[[ 17.3 -25.0 -22.8   9.1  47.0  -1.7]
 [ -4.6   8.1  -0.6  -1.8  14.3   0.2]
 [-13.9  -3.6 -15.0 -12.8 -31.8  -1.9]
 [ -0.8  24.6  28.1   4.2  25.8  -1.6]
 [-16.1   2.7 -30.0  -8.6   0.0  -5.7]
 [ 16.7 -10.0  13.6   5.9 -11.2   5.7]
 [ 17.5 -15.3  16.9   7.3 -10.9   9.6]]
->
[[-25.0 -22.8   9.1  47.0  -1.7  17.3]
 [  8.1  -0.6  -1.8  14.3   0.2  -4.6]
 [ -3.6 -15.0 -12.8 -31.8  -1.9 -13.9]
 [ 24.6  28.1   4.2  25.8  -1.6  -0.8]
 [  2.7 -30.0  -8.6   0.0  -5.7 -16.1]
 [-10.0  13.6   5.9 -11.2   5.7  16.7]
 [-15.3  16.9   7.3 -10.9   9.6  17.5]]

[[ 37.2  -8.8  28.2 -28.1  33.0  63.4]
 [ -4.8  16.1 -43.1 -16.3  37.5  -7.9]]
->
[[ -8.8  28.2 -28.1  33.0  63.4  37.2]
 [ 16.1 -43.1 -16.3  37.5  -7.9  -4.8]]

[[ 45.3   5.9 -12.3  -1.1  13.6 -18.3  17.8  11.9   2.3   1.2   7.5  26.5]
 [-17.8  -5.3  15.0  -8.7   3.6   2.3 -11.4 -24.3  -4.1  -0.6 -14.5  -7.8]
 [-31.4  -5.9  12.0   9.3  -4.2  32.7   1.3  -6.6   3.1   4.0  -2.4  13.5]
 [ 12.5   2.5   0.4  -0.6  11.0 -14.2   4.2  -6.4   0.4   4.6  -3.4  10.4]
 [ 30.4  -0.9 -15.2  36.6  -6.7  22.7  28.3  34.5   9.8  -0.2  24.4  60.6]
 [-31.5  -5.6  13.2   3.6  -7.1  32.0  -3.7 -16.5   0.9  -2.7  -7.3   4.5]
 [ 39.6   4.5  -5.3   8.8   9.2 -20.8  16.5   7.6   3.1   0.6   4.0  24.9]
 [  2.3  -2.2   5.9   6.1   4.0   6.1   3.9  -4.9   3.8   4.3  -0.8  17.1]]
->
[[  5.9 -12.3  -1.1  13.6 -18.3  17.8  11.9   2.3   1.2   7.5  26.5  45.3]
 [ -5.3  15.0  -8.7   3.6   2.3 -11.4 -24.3  -4.1  -0.6 -14.5  -7.8 -17.8]
 [ -5.9  12.0   9.3  -4.2  32.7   1.3  -6.6   3.1   4.0  -2.4  13.5 -31.4]
 [  2.5   0.4  -0.6  11.0 -14.2   4.2  -6.4   0.4   4.6  -3.4  10.4  12.5]
 [ -0.9 -15.2  36.6  -6.7  22.7  28.3  34.5   9.8  -0.2  24.4  60.6  30.4]
 [ -5.6  13.2   3.6  -7.1  32.0  -3.7 -16.5   0.9  -2.7  -7.3   4.5 -31.5]
 [  4.5  -5.3   8.8   9.2 -20.8  16.5   7.6   3.1   0.6   4.0  24.9  39.6]
 [ -2.2   5.9   6.1   4.0   6.1   3.9  -4.9   3.8   4.3  -0.8  17.1   2.3]]

[[ 49.1   2.9   3.5  26.7]
 [-23.2   5.4 -27.7  -9.0]
 [-11.2   0.8 -27.8  -1.9]
 [ -8.9  30.4  24.9  25.2]
 [-30.6   9.7 -36.5  -6.3]
 [-20.7   5.5 -13.9  -7.3]
 [  7.1  -1.2   1.9   0.6]
 [-21.1   0.0 -24.9 -12.2]
 [ -3.7  13.8 -16.8  18.3]
 [-29.7   7.9 -34.6  -7.5]]
->
[[  2.9   3.5  26.7  49.1]
 [  5.4 -27.7  -9.0 -23.2]
 [  0.8 -27.8  -1.9 -11.2]
 [ 30.4  24.9  25.2  -8.9]
 [  9.7 -36.5  -6.3 -30.6]
 [  5.5 -13.9  -7.3 -20.7]
 [ -1.2   1.9   0.6   7.1]
 [  0.0 -24.9 -12.2 -21.1]
 [ 13.8 -16.8  18.3  -3.7]
 [  7.9 -34.6  -7.5 -29.7]]

[[-40.0   2.8 -51.1  -2.2 -47.2  24.1 -32.8  30.7  39.0 -27.5  -2.5 -10.6
   -3.3  38.5]
 [ 38.3 -32.6  22.6  -3.9 -39.9   3.7  -4.5  27.9 -16.3   4.2 -25.6 -30.0
    4.8 -53.4]]
->
[[  2.8 -51.1  -2.2 -47.2  24.1 -32.8  30.7  39.0 -27.5  -2.5 -10.6  -3.3
   38.5 -40.0]
 [-32.6  22.6  -3.9 -39.9   3.7  -4.5  27.9 -16.3   4.2 -25.6 -30.0   4.8
  -53.4  38.3]]

[[ 39.4  38.3]
 [-51.6  49.3]
 [ 10.7  -5.8]
 [ 51.1  34.2]
 [-41.1  -5.1]
 [-33.5  42.5]
 [ 53.5 -34.0]
 [-50.2  22.1]
 [  9.2  46.2]
 [-36.3  49.2]
 [ 24.4  11.3]
 [ -5.4  20.8]]
->
[[ 38.3  39.4]
 [ 49.3 -51.6]
 [ -5.8  10.7]
 [ 34.2  51.1]
 [ -5.1 -41.1]
 [ 42.5 -33.5]
 [-34.0  53.5]
 [ 22.1 -50.2]
 [ 46.2   9.2]
 [ 49.2 -36.3]
 [ 11.3  24.4]
 [ 20.8  -5.4]]
---
[[-36.2 -38.1   5.9  50.0]
 [ 47.1 -59.7 -56.9  38.7]]
->
[-36.2 -59.7]

[[ 18.3   5.7 -17.3  34.9]
 [  2.7 -32.9 -41.5   4.1]
 [-23.8 -48.5 -37.0  41.2]]
->
[ 18.3 -32.9 -37.0]

[[ 50.8 -12.8]
 [-30.4  29.0]
 [ 44.3  25.5]
 [ 25.4  -5.4]]
->
[50.8 29.0]

[[  3.1   5.4 -10.9 -33.8]
 [  4.9   8.8  21.8 -15.0]
 [ 39.1  44.6  41.9  25.3]
 [  7.1   4.2 -12.4 -48.8]]
->
[  3.1   8.8  41.9 -48.8]

[[  6.6 -12.5 -13.8   9.3]
 [-13.0  -3.9   8.3 -10.5]
 [ 54.8 -43.7  45.8  22.4]
 [ -9.9  51.4  36.8   2.6]
 [-16.1  -6.0  -1.6 -16.2]]
->
[ 6.6 -3.9 45.8  2.6]

[[ -8.0   6.7]
 [ -5.1 -12.6]
 [-56.1  43.6]]
->
[ -8.0 -12.6]

[[ -9.5 -11.8 -52.0]
 [  8.1 -11.9  32.7]
 [ -4.6 -13.0   4.3]
 [ -8.8  16.8   1.5]]
->
[ -9.5 -11.9   4.3]

[[ 38.2 -22.0]
 [-62.4  14.5]]
->
[38.2 14.5]

[[ 31.0 -54.5  24.6]
 [ 59.2  32.6  60.5]
 [-14.2 -37.6 -40.5]
 [  1.2   9.0   2.9]
 [ -2.0   7.6  16.5]]
->
[ 31.0  32.6 -40.5]
